Here is a tiny trained network, its code and every weight. The questions are about switching its units off for an input and a target symbol, where a switched-off unit gives its printed mean instead of its output.

import numpy as np


def w(rows, s, z=0):
    codes = np.array(rows[::2]) - 128.0
    scale = np.full(codes.shape[1], s)
    scale[-1] = z or s
    return codes * scale


def norm(h):
    return h / np.sqrt((h * h).mean(-1, keepdims=True) + 1e-5)


def f(y):
    return y / 2 * (1 + np.tanh(0.7978845608 * (y + 0.044715 * y**3)))


def softmax(a):
    e = np.exp(a - a.max(-1, keepdims=True))
    return e / e.sum(-1, keepdims=True)


def log_softmax(a):
    a = a - a.max(-1, keepdims=True)
    return a - np.log(np.exp(a).sum(-1, keepdims=True))


def net(x, mask):
    ids = ['αβγελμξστφψω'.index(c) for c in x.split()]
    T = len(ids)
    res = E[ids] + P[:T]
    u = 0
    for l in range(2):
        q, k, v = (norm(res) @ M[l].T for M in (Q, K, V))
        z = softmax(np.where(np.tri(T) > 0, q @ k.T / 3**0.5, -1e9)) @ v
        res = res + np.where(mask[u], z, O[l][:, -1]) @ O[l][:, :-1]
        u += 1
        y = f(norm(res) @ A[l][:, :-1].T + A[l][:, -1])
        res = res + np.where(mask[u : u + 4], y, B[l][:, -1]) @ B[l][:, :-1]
        u += 4
    return log_softmax(norm(res)[-1] @ U[:, :-1].T + U[:, -1])


Q, K, V, O, A, B = {}, {}, {}, {}, {}, {}
E = w([
[137,162,158,112,162,116],'α',
[135,151,148,130,163,110],'β',
[127,82,205,117,60,159],'γ',
[166,99,37,194,138,126],'ε',
[91,67,200,135,94,144],'λ',
[115,150,50,79,217,251],'μ',
[156,147,137,151,173,110],'ξ',
[154,159,143,123,154,116],'σ',
[149,153,150,131,165,118],'τ',
[117,84,174,129,153,160],'φ',
[118,66,212,120,80,163],'ψ',
[150,92,157,90,69,74],'ω',
],0.03)
P = w([
[80,189,46,188,17,153],'0',
[119,140,197,70,168,134],'1',
[170,133,161,92,166,136],'2',
[197,119,140,124,169,138],'3',
[209,122,124,135,169,143],'4',
[219,122,112,144,170,146],'5',
[225,117,105,129,161,150],'6',
[239,121,100,127,156,155],'7',
[234,122,107,124,156,163],'8',
[249,118,93,119,151,164],'9',
[249,124,103,110,150,180],'10',
[254,127,109,109,147,185],'11',
],0.0092)
Q[0] = w([
[70,83,128,236,43,117],'0.h1',
[185,255,134,138,234,19],'0.h1',
[57,6,178,201,177,149],'0.h1',
],0.0095)
K[0] = w([
[191,100,147,173,164,87],'0.h1',
[2,234,60,208,56,83],'0.h1',
[246,114,137,145,223,216],'0.h1',
],0.0095)
V[0] = w([
[221,179,99,64,134,180],'0.h1',
[245,38,95,154,158,93],'0.h1',
[142,139,184,197,174,172],'0.h1',
],0.012)
O[0] = w([
[184,148,20,15,73,77,182],'0.h1',
[221,110,166,98,75,215,80],'0.h1',
[151,90,137,145,73,1,253],'0.h1',
],0.011,0.004)
A[0] = w([
[83,145,61,120,227,169,165],'0.n1',
[137,11,6,110,143,192,20],'0.n2',
[203,181,151,114,108,75,2],'0.n3',
[100,129,210,51,157,113,87],'0.n4',
],0.014,0.0061)
B[0] = w([
[45,101,95,29,93,155,255],'0.n1',
[81,119,176,254,171,147,176],'0.n2',
[61,140,99,220,177,150,243],'0.n3',
[171,90,66,165,114,120,169],'0.n4',
],0.017,0.0049)
Q[1] = w([
[172,103,171,252,223,158],'1.h1',
[101,109,90,120,151,10],'1.h1',
[109,160,230,88,196,166],'1.h1',
],0.014)
K[1] = w([
[167,75,122,95,248,118],'1.h1',
[74,188,119,152,127,126],'1.h1',
[172,207,217,70,160,148],'1.h1',
],0.016)
V[1] = w([
[51,86,171,141,159,172],'1.h1',
[201,47,235,72,161,36],'1.h1',
[75,62,129,255,19,102],'1.h1',
],0.0091)
O[1] = w([
[200,38,42,98,97,115,119],'1.h1',
[173,170,132,2,143,96,154],'1.h1',
[193,151,203,130,89,185,253],'1.h1',
],0.012,0.0058)
A[1] = w([
[112,51,191,131,1,123,105],'1.n1',
[223,79,143,193,130,73,8],'1.n2',
[18,122,82,116,144,130,1],'1.n3',
[92,115,144,141,63,103,126],'1.n4',
],0.017,0.0098)
B[1] = w([
[76,9,133,207,46,50,255],'1.n1',
[40,128,142,126,89,203,199],'1.n2',
[211,147,197,115,55,173,200],'1.n3',
[180,60,105,92,219,112,144],'1.n4',
],0.015,0.0073)
U = w([
[102,237,114,157,27,143,38],'α',
[115,63,152,137,218,154,67],'β',
[53,182,93,54,66,83,85],'γ',
[159,142,145,250,141,210,70],'ε',
[96,186,95,143,149,67,255],'λ',
[60,150,91,87,124,199,237],'μ',
[176,144,13,150,90,149,124],'ξ',
[25,73,137,147,54,99,84],'σ',
[132,84,63,69,176,104,146],'τ',
[81,159,236,127,155,133,41],'φ',
[223,126,109,149,194,162,154],'ψ',
[234,136,157,121,89,107,187],'ω',
],0.016,0.0066)

Each question gives the input, a string of symbols that net reads in full, and the target symbol t.
The units are the heads (3 rows each of Q, K, V and O) and the neurons (one row each of A and B). Each row of codes is followed by its name. A weight is (code - 128) times the scale printed after its matrix; where a second scale follows, it is the last column's (O, A, B and U).
mask holds one flag per unit, layer by layer, with each layer's heads first. A switched-off unit (its flag False) gives its mean, the last column of its rows in O or B, instead of its output. The means were averaged over made-up inputs and are rounded, as every weight is.
A unit's drop is (log p(t) with every unit on - log p(t) with that unit switched off) / (log p(t) with every unit on - log p(t) with every unit switched off).
The circuit of an input: a set's keep is (log p(t) with only the set's units on - log p(t) with every unit switched off) / (log p(t) with every unit on - log p(t) with every unit switched off). Starting from all 10 units, units are removed one at a time, each time the one whose removal leaves the highest keep (on an exact tie, the one counted first), for as long as the keep stays at least 0.8.
units of the circuit, in order: the units of the circuit, biggest drop first
k most important neurons: the k neurons with the biggest drops, biggest first
k most important neurons of layer l: the k neurons of layer l with the biggest drops, biggest first
input ψ ω γ τ σ ω τ ω μ β, target τ: units of the circuit, in order => [1.h1; 0.h1; 0.n3; 1.n1]
input β ω τ ω ε τ ξ, target ω: 2 most important neurons => [1.n3; 0.n1]
input τ ω ω ε ω λ τ γ ψ γ τ ξ, target λ: units of the circuit, in order => [0.h1; 1.n1]
input φ φ φ ψ β, target φ: 2 most important neurons => [1.n1; 1.n2]
input ω γ ξ τ τ ξ, target μ: most important neuron of layer 0 => [0.n1]
input ω ε β σ τ τ τ ω β φ β, target μ: units of the circuit, in order => [0.h1; 0.n1]
input φ ψ τ τ τ ω ψ μ σ, target φ: 3 most important neurons => [0.n1; 1.n2; 1.n1]
input τ ω ε φ τ ω ξ ω, target ω: units of the circuit, in order => [0.h1; 0.n1]
input φ σ τ τ τ ψ σ, target φ: 2 most important neurons => [1.n2; 1.n1]
input τ φ φ, target ω: units of the circuit, in order => [1.h1; 0.h1]
input μ γ φ τ μ τ τ τ, target ξ: units of the circuit, in order => [0.h1; 1.h1]
input γ ψ τ φ τ τ γ β ξ, target σ: 2 most important neurons of layer 0 => [0.n1; 0.n3]
input μ τ ω τ ω ψ τ φ τ τ ψ ψ, target ω: 3 most important neurons => [0.n1; 1.n2; 0.n2]
input λ ξ ξ τ ψ μ γ β ω τ ψ, target ω: 2 most important neurons => [0.n1; 1.n2]
input ψ τ τ ε ξ σ γ τ ω σ, target τ: 2 most important neurons => [0.n3; 1.n1]
input ε ω τ τ ξ, target ψ: 2 most important neurons => [0.n2; 0.n1]
input ω τ τ φ ω ψ σ φ, target ω: units of the circuit, in order => [0.h1]
input τ ω ω, target ω: 2 most important neurons => [0.n1; 0.n4]
input λ ξ φ ξ γ ω φ τ γ, target ω: 2 most important neurons of layer 0 => [0.n1; 0.n2]
input α φ ω ξ τ ψ ε τ, target γ: units of the circuit, in order => [0.h1; 0.n1]
